Below is a small trained network, with its code and all its weights. Each question gives an input and a class and asks what happens when units are switched off, that is, made to give their printed mean instead of their output.

import numpy as np


def w(rows, s, z=0):
    codes = np.array(rows[::2]) - 128.0
    scale = np.full(codes.shape[1], s)
    scale[-1] = z or s
    return codes * scale


def f(y):
    return np.maximum(y, 0)


def log_softmax(a):
    a = a - a.max(-1, keepdims=True)
    return a - np.log(np.exp(a).sum(-1, keepdims=True))


def net(x, mask):
    res = np.array(x, float).reshape(1, 2) / 4 @ E
    y = f(res @ A[0][:, :-1].T + A[0][:, -1])
    res = res + np.where(mask, y, B[0][:, -1]) @ B[0][:, :-1]
    return log_softmax(res[-1] @ U[:, :-1].T + U[:, -1])


A, B = {}, {}
E = w([
[254,13,173,190,111,202],'x0',
[111,17,85,167,227,101],'x1',
],0.014)
A[0] = w([
[170,163,182,70,9,125,104],'N1',
[148,114,89,115,101,101,117],'N2',
[193,68,163,158,85,150,69],'N3',
[220,89,213,165,119,156,183],'N4',
[176,63,72,137,210,114,249],'N5',
[122,187,80,59,151,94,220],'N6',
[33,152,99,100,119,13,23],'N7',
[140,190,123,123,78,153,51],'N8',
[198,99,108,179,141,197,34],'N9',
[118,69,36,185,216,72,25],'N10',
],0.012,0.015)
B[0] = w([
[210,23,247,133,186,67,205],'N1',
[107,128,155,153,115,177,128],'N2',
[172,167,69,81,57,118,188],'N3',
[86,205,99,62,93,161,240],'N4',
[103,166,229,114,118,114,255],'N5',
[142,192,175,80,54,196,240],'N6',
[161,102,46,3,31,110,205],'N7',
[235,8,95,94,152,60,158],'N8',
[178,81,37,75,82,63,173],'N9',
[198,6,171,130,109,67,190],'N10',
],0.012,0.021)
U = w([
[132,156,28,87,60,140,88],'0',
[146,29,179,129,151,58,131],'1',
[89,253,217,150,132,252,253],'2',
[112,114,98,206,161,93,97],'3',
[135,125,79,176,179,84,102],'4',
[108,95,119,175,159,164,102],'5',
],0.013,0.018)

Each question gives the input, the list of numbers given to net, and the class t.
The units are the neurons (one row each of A and B). Each row of codes is followed by its name. A weight is (code - 128) times the scale printed after its matrix; where a second scale follows, it is the last column's (A, B and U).
mask holds one flag per neuron, in row order. A switched-off neuron (its flag False) gives its mean, the last column of its row in B, instead of its output. The means were averaged over made-up inputs and are rounded, as every weight is.
A unit's drop is (log p(t) with every unit on - log p(t) with that unit switched off) / (log p(t) with every unit on - log p(t) with every unit switched off).
most important unit: the unit with the biggest drop
top k neurons: the k neurons with the biggest drops, biggest first
drop when u is switched off: that unit's drop, to one decimal
input [7,1], class 0: most important unit -> N9
input [4,0], class 0: top 4 neurons -> N9, N6, N3, N1
input [5,5], class 0: top 2 neurons -> N4, N1
input [0,-3], class 2: top 3 neurons -> N10, N9, N7
input [5,-6], class 1: top 2 neurons -> N1, N6
input [-4,-5], class 1: top 3 neurons -> N1, N4, N8
input [-2,-4], class 1: top 2 neurons -> N4, N1
input [6,5], class 0: top 4 neurons -> N4, N9, N1, N3
input [7,5], class 0: top 2 neurons -> N4, N9
input [-4,-6], class 1: top 2 neurons -> N1, N8
input [0,-2], class 2: top 2 neurons -> N10, N7
input [7,2], class 0: drop when N9 is switched off -> 0.4
input [3,0], class 2: drop when N7 is switched off -> 1.1
input [6,-2], class 0: most important unit -> N9
input [2,0], class 2: drop when N7 is switched off -> 0.2
